Below is a small trained network, with its code and all its weights. Each question gives an input and a target symbol and asks what happens when units are switched off, that is, made to give their printed mean instead of their output.

import numpy as np


def w(rows, s, z=0):
    codes = np.array(rows[::2]) - 128.0
    scale = np.full(codes.shape[1], s)
    scale[-1] = z or s
    return codes * scale


def norm(h):
    return h / np.sqrt((h * h).mean(-1, keepdims=True) + 1e-5)


def f(y):
    return np.maximum(y, 0)


def softmax(a):
    e = np.exp(a - a.max(-1, keepdims=True))
    return e / e.sum(-1, keepdims=True)


def log_softmax(a):
    a = a - a.max(-1, keepdims=True)
    return a - np.log(np.exp(a).sum(-1, keepdims=True))


def net(x, mask):
    ids = ['αδθλμξπστψ'.index(c) for c in x.split()]
    T = len(ids)
    res = E[ids] + P[:T]
    q, k, v = (norm(res) @ M[0].T for M in (Q, K, V))
    z = softmax(np.where(np.tri(T) > 0, q @ k.T / 4**0.5, -1e9)) @ v
    res = res + np.where(mask[0], z, O[0][:, -1]) @ O[0][:, :-1]
    y = f(norm(res) @ A[0][:, :-1].T + A[0][:, -1])
    res = res + np.where(mask[1:9], y, B[0][:, -1]) @ B[0][:, :-1]
    return log_softmax(norm(res)[-1] @ U[:, :-1].T + U[:, -1])


Q, K, V, O, A, B = {}, {}, {}, {}, {}, {}
E = w([
[176,104,76,138,170,92,165],'α',
[177,120,122,200,164,90,127],'δ',
[186,93,39,247,70,146,150],'θ',
[155,75,70,168,3,171,83],'λ',
[99,136,117,204,38,88,90],'μ',
[113,100,52,81,134,79,186],'ξ',
[186,109,141,171,134,106,80],'π',
[143,25,15,168,143,46,157],'σ',
[155,99,105,73,98,109,94],'τ',
[154,98,100,130,163,33,127],'ψ',
],0.018)
P = w([
[190,106,183,68,67,123,216],'0',
[239,157,130,69,81,90,132],'1',
[53,25,207,162,166,211,204],'2',
[189,215,67,68,138,119,112],'3',
[249,91,158,134,85,66,103],'4',
[59,34,191,182,175,210,166],'5',
[188,193,70,95,142,110,83],'6',
[240,73,150,159,95,58,88],'7',
[64,40,174,191,175,196,137],'8',
[177,172,61,124,139,104,59],'9',
[225,49,128,181,103,30,91],'10',
[61,39,172,190,196,195,143],'11',
[187,167,39,98,122,125,85],'12',
],0.012)
Q[0] = w([
[61,225,34,140,242,165,30],'H1',
[207,51,237,143,35,3,214],'H1',
[164,82,20,148,111,93,57],'H1',
[82,29,231,95,216,179,170],'H1',
],0.023)
K[0] = w([
[210,146,250,75,151,107,236],'H1',
[73,90,25,235,128,97,31],'H1',
[163,57,127,128,74,106,205],'H1',
[62,167,119,114,248,177,71],'H1',
],0.026)
V[0] = w([
[155,197,119,251,168,130,211],'H1',
[163,139,195,184,55,72,114],'H1',
[29,166,97,173,52,57,146],'H1',
[166,76,85,125,75,214,121],'H1',
],0.021)
O[0] = w([
[228,209,229,71,142,139,215,159],'H1',
[91,147,159,81,27,93,111,249],'H1',
[92,227,168,169,146,8,102,152],'H1',
[160,120,121,251,69,196,84,197],'H1',
],0.014,0.017)
A[0] = w([
[81,137,81,175,198,204,143,152],'N1',
[31,170,131,138,212,192,138,29],'N2',
[7,147,255,160,187,209,68,41],'N3',
[10,81,159,119,169,208,91,5],'N4',
[142,126,92,136,115,201,176,52],'N5',
[82,184,206,185,147,179,186,51],'N6',
[150,75,128,168,143,104,126,253],'N7',
[129,218,103,115,98,162,98,80],'N8',
],0.028,0.0057)
B[0] = w([
[129,174,115,93,77,139,143,216],'N1',
[122,92,167,183,115,57,98,145],'N2',
[142,68,138,3,111,125,140,149],'N3',
[189,170,132,102,197,122,81,164],'N4',
[115,137,169,136,146,111,100,237],'N5',
[119,100,66,154,100,116,102,208],'N6',
[105,116,136,127,168,119,165,254],'N7',
[137,109,128,116,168,117,159,230],'N8',
],0.05,0.0092)
U = w([
[136,123,234,153,191,160,60,116],'α',
[200,160,179,82,114,191,190,105],'δ',
[254,102,99,164,108,114,137,106],'θ',
[60,82,107,225,127,151,76,200],'λ',
[116,202,169,149,116,52,71,117],'μ',
[64,165,82,113,123,185,175,227],'ξ',
[89,70,176,96,81,206,88,176],'π',
[135,34,139,139,226,80,172,62],'σ',
[145,146,72,108,193,150,42,253],'τ',
[134,38,57,37,116,69,109,33],'ψ',
],0.0098,0.0035)

Each question gives the input, a string of symbols that net reads in full, and the target symbol t.
The units are the heads (4 rows each of Q, K, V and O) and the neurons (one row each of A and B). Each row of codes is followed by its name. A weight is (code - 128) times the scale printed after its matrix; where a second scale follows, it is the last column's (O, A, B and U).
mask holds one flag per unit, heads first, then neurons. A switched-off unit (its flag False) gives its mean, the last column of its rows in O or B, instead of its output. The means were averaged over made-up inputs and are rounded, as every weight is.
A unit's drop is (log p(t) with every unit on - log p(t) with that unit switched off) / (log p(t) with every unit on - log p(t) with every unit switched off).
The circuit of an input: a set's keep is (log p(t) with only the set's units on - log p(t) with every unit switched off) / (log p(t) with every unit on - log p(t) with every unit switched off). Starting from all 9 units, units are removed one at a time, each time the one whose removal leaves the highest keep (on an exact tie, the one counted first), for as long as the keep stays at least 0.8.
units of the circuit, in order: the units of the circuit, biggest drop first
k most important neurons: the k neurons with the biggest drops, biggest first
drop of u: that unit's drop, to one decimal
input λ π θ λ μ ξ μ π α, target δ: units of the circuit, in order	[H1, N1]
input ξ ψ ξ α, target ξ: units of the circuit, in order	[H1, N1]
input μ μ ψ μ μ ψ ψ λ ψ σ, target μ: units of the circuit, in order	[H1]
input δ θ α σ σ ξ δ μ δ ψ μ δ, target θ: 2 most important neurons	[N6, N7]
input α λ μ σ, target α: units of the circuit, in order	[H1, N5]
input π ψ α α μ τ λ σ ψ, target σ: units of the circuit, in order	[H1, N1]
input α δ θ ψ, target α: units of the circuit, in order	[H1, N5]
input ξ α π ξ τ ψ δ, target ξ: units of the circuit, in order	[H1, N1]
input τ λ δ θ α μ μ λ ξ, target μ: 3 most important neurons	[N2, N1, N4]
input ψ π ξ θ σ, target σ: 3 most important neurons	[N7, N1, N6]
input μ ψ ψ ψ θ ξ ψ π, target θ: units of the circuit, in order	[H1, N6, N5]
input θ π λ α, target θ: 2 most important neurons	[N6, N8]
input ξ ψ π π ξ π σ δ λ λ, target ξ: units of the circuit, in order	[H1, N1, N7]
input λ λ π μ μ ψ ξ, target λ: units of the circuit, in order	[H1]
input π μ μ ψ π λ σ λ π, target α: units of the circuit, in order	[H1, N5]
input ψ ψ ξ τ θ μ α λ α δ μ τ ψ, target ψ: 4 most important neurons	[N5, N1, N7, N4]
input π ξ δ ξ, target π: units of the circuit, in order	[H1, N5]
input π σ π λ σ α ξ π δ α π, target σ: units of the circuit, in order	[N7, H1]
input δ σ θ δ α ξ, target μ: 3 most important neurons	[N2, N1, N5]
input σ μ μ τ τ μ θ, target σ: most important neuron	[N8]
input ψ α θ, target λ: 2 most important neurons	[N6, N5]
input δ ψ σ ψ, target δ: drop of H1	0.7
input π τ ψ μ π ξ π, target π: drop of N5	0.0
input α α α ξ, target α: drop of N5	0.8
